Here is a tiny trained network, its code and every weight. The questions are about switching its units off for an input and a target symbol, where a switched-off unit gives its printed mean instead of its output.

import numpy as np


def w(rows, s, z=0):
    codes = np.array(rows[::2]) - 128.0
    scale = np.full(codes.shape[1], s)
    scale[-1] = z or s
    return codes * scale


def norm(h):
    return h / np.sqrt((h * h).mean(-1, keepdims=True) + 1e-5)


def f(y):
    return y / 2 * (1 + np.tanh(0.7978845608 * (y + 0.044715 * y**3)))


def softmax(a):
    e = np.exp(a - a.max(-1, keepdims=True))
    return e / e.sum(-1, keepdims=True)


def log_softmax(a):
    a = a - a.max(-1, keepdims=True)
    return a - np.log(np.exp(a).sum(-1, keepdims=True))


def net(x, mask):
    ids = ['βζηθλτφω'.index(c) for c in x.split()]
    T = len(ids)
    res = E[ids] + P[:T]
    r = norm(res)
    for j in range(3):
        rows = slice(3 * j, 3 * j + 3)
        q, k, v = (r @ M[0][rows].T for M in (Q, K, V))
        z = softmax(np.where(np.tri(T) > 0, q @ k.T / 3**0.5, -1e9)) @ v
        o = O[0][rows]
        res = res + np.where(mask[j], z, o[:, -1]) @ o[:, :-1]
    y = f(norm(res) @ A[0][:, :-1].T + A[0][:, -1])
    res = res + np.where(mask[3:11], y, B[0][:, -1]) @ B[0][:, :-1]
    return log_softmax(norm(res)[-1] @ U[:, :-1].T + U[:, -1])


Q, K, V, O, A, B = {}, {}, {}, {}, {}, {}
E = w([
[149,84,42,78,167,112,153],'β',
[106,157,89,161,192,149,9],'ζ',
[186,154,100,92,174,96,178],'η',
[240,115,139,87,162,142,136],'θ',
[232,153,88,152,124,110,142],'λ',
[79,201,154,87,160,70,87],'τ',
[144,162,94,134,148,208,178],'φ',
[73,87,169,164,140,106,205],'ω',
],0.011)
P = w([
[104,88,131,254,255,135,79],'0',
[110,125,116,194,224,120,124],'1',
[120,132,122,169,204,121,141],'2',
[129,133,120,159,182,117,154],'3',
[135,134,125,142,166,121,162],'4',
[140,136,124,132,148,114,165],'5',
[142,137,126,120,130,114,166],'6',
[145,140,123,110,113,108,168],'7',
[147,143,126,97,100,111,166],'8',
[146,148,129,89,84,107,169],'9',
[146,149,130,79,64,108,173],'10',
[145,150,130,71,43,107,176],'11',
[148,156,123,59,36,109,170],'12',
],0.0069)
Q[0] = w([
[1,176,132,200,159,170,106],'H0',
[81,104,146,151,143,110,240],'H0',
[58,143,171,120,101,19,83],'H0',
[82,74,57,83,127,128,136],'H1',
[144,94,135,130,127,123,180],'H1',
[177,201,67,48,171,154,207],'H1',
[117,148,95,105,123,166,197],'H2',
[211,155,84,100,170,151,142],'H2',
[61,56,126,149,104,219,98],'H2',
],0.01)
K[0] = w([
[39,129,184,206,234,112,109],'H0',
[106,75,180,154,131,138,184],'H0',
[103,103,190,112,144,16,118],'H0',
[117,124,173,135,4,181,126],'H1',
[112,93,142,131,98,96,177],'H1',
[139,130,142,58,29,101,141],'H1',
[160,134,128,84,69,87,168],'H2',
[179,140,72,106,123,132,143],'H2',
[146,50,158,183,164,95,124],'H2',
],0.012)
V[0] = w([
[85,206,148,113,78,146,153],'H0',
[69,55,150,82,89,125,167],'H0',
[79,156,102,130,212,127,14],'H0',
[194,132,6,90,165,136,101],'H1',
[92,188,95,187,220,254,101],'H1',
[76,127,83,103,115,95,20],'H1',
[191,188,94,130,127,203,31],'H2',
[124,138,147,219,189,150,101],'H2',
[129,90,155,69,202,200,74],'H2',
],0.006)
O[0] = w([
[165,102,102,121,199,24,81,113],'H0',
[34,200,164,143,151,140,87,71],'H0',
[164,84,212,243,185,120,246,79],'H0',
[69,186,206,170,41,144,74,183],'H1',
[93,205,61,38,107,51,60,178],'H1',
[55,159,66,63,32,139,214,2],'H1',
[65,12,66,122,128,178,113,112],'H2',
[123,119,132,78,3,118,64,167],'H2',
[65,126,173,38,120,238,112,123],'H2',
],0.005,0.0052)
A[0] = w([
[3,142,187,206,165,91,56,111],'N0',
[28,111,130,148,8,148,65,2],'N1',
[211,157,192,88,105,54,211,115],'N2',
[184,76,98,189,67,180,196,112],'N3',
[127,97,86,89,107,171,83,163],'N4',
[171,97,155,159,104,230,225,100],'N5',
[178,165,148,76,2,113,68,83],'N6',
[132,163,99,36,183,100,71,82],'N7',
],0.0081,0.0066)
B[0] = w([
[16,3,49,165,92,242,93,227],'N0',
[254,229,203,137,206,52,248,132],'N1',
[228,180,169,128,125,118,193,255],'N2',
[137,91,130,177,101,70,154,179],'N3',
[163,185,179,100,75,122,118,204],'N4',
[124,29,175,149,148,92,197,175],'N5',
[123,101,121,196,121,186,158,169],'N6',
[133,132,136,181,109,218,135,184],'N7',
],0.0085,0.0053)
U = w([
[82,148,146,221,141,199,251,8],'β',
[75,77,81,134,158,134,76,225],'ζ',
[114,214,170,129,204,26,125,187],'η',
[145,52,207,92,106,132,100,109],'θ',
[145,109,88,186,67,34,73,129],'λ',
[122,98,81,71,82,114,193,86],'τ',
[165,187,85,82,101,170,75,144],'φ',
[176,61,47,85,214,125,123,127],'ω',
],0.013)

Each question gives the input, a string of symbols that net reads in full, and the target symbol t.
The units are the heads (3 rows each of Q, K, V and O) and the neurons (one row each of A and B). Each row of codes is followed by its name. A weight is (code - 128) times the scale printed after its matrix; where a second scale follows, it is the last column's (O, A, B and U).
mask holds one flag per unit, heads first, then neurons. A switched-off unit (its flag False) gives its mean, the last column of its rows in O or B, instead of its output. The means were averaged over made-up inputs and are rounded, as every weight is.
A unit's drop is (log p(t) with every unit on - log p(t) with that unit switched off) / (log p(t) with every unit on - log p(t) with every unit switched off).
The circuit of an input: a set's keep is (log p(t) with only the set's units on - log p(t) with every unit switched off) / (log p(t) with every unit on - log p(t) with every unit switched off). Starting from all 11 units, units are removed one at a time, each time the one whose removal leaves the highest keep (on an exact tie, the one counted first), for as long as the keep stays at least 0.8.
units of the circuit, in order: the units of the circuit, biggest drop first
most important unit: the unit with the biggest drop
k most important neurons: the k neurons with the biggest drops, biggest first
which heads matter: for each layer, one digit per head in row order, 1 if its drop is at least 0.15 and else 0, layers parted by /
input θ φ ω, target ζ: which heads matter	100
input λ ζ τ φ θ ω β θ φ ω θ φ ζ, target β: most important unit	H1
input φ λ φ, target λ: 2 most important neurons	[N0; N2]
input ω λ θ θ β, target θ: units of the circuit, in order	[H0; H1; N4; N5]
input τ η ω ω φ λ φ τ φ, target τ: which heads matter	110
input ω θ η β φ ζ ζ φ φ, target φ: which heads matter	000
input φ φ β λ λ φ λ θ β ω, target ζ: units of the circuit, in order	[H0; N0]
input φ ω θ, target θ: units of the circuit, in order	[H0; H2; N5; N4]
input λ β φ ζ θ ζ ζ, target η: units of the circuit, in order	[N1; H1]
input η τ ζ θ φ θ ζ, target β: which heads matter	111
input ζ β ω η λ φ ζ λ λ ω ω β β, target ω: which heads matter	111
input θ ω ζ φ φ ω φ β φ ζ ω ω η, target η: 2 most important neurons	[N0; N2]
input ω ζ τ φ φ λ φ λ β, target φ: which heads matter	100
input φ φ λ τ τ β, target τ: units of the circuit, in order	[H1]
input θ τ φ φ, target φ: which heads matter	010
input τ η φ φ ω φ, target ω: which heads matter	010
input φ ω φ ω β β β λ β, target λ: units of the circuit, in order	[H1; N3]
input τ φ ω η η φ θ φ τ, target β: units of the circuit, in order	[N0; H0]
input τ φ φ ω ω β β φ β, target φ: which heads matter	000
input η ζ β, target η: most important unit	N0
input λ λ θ, target θ: which heads matter	111
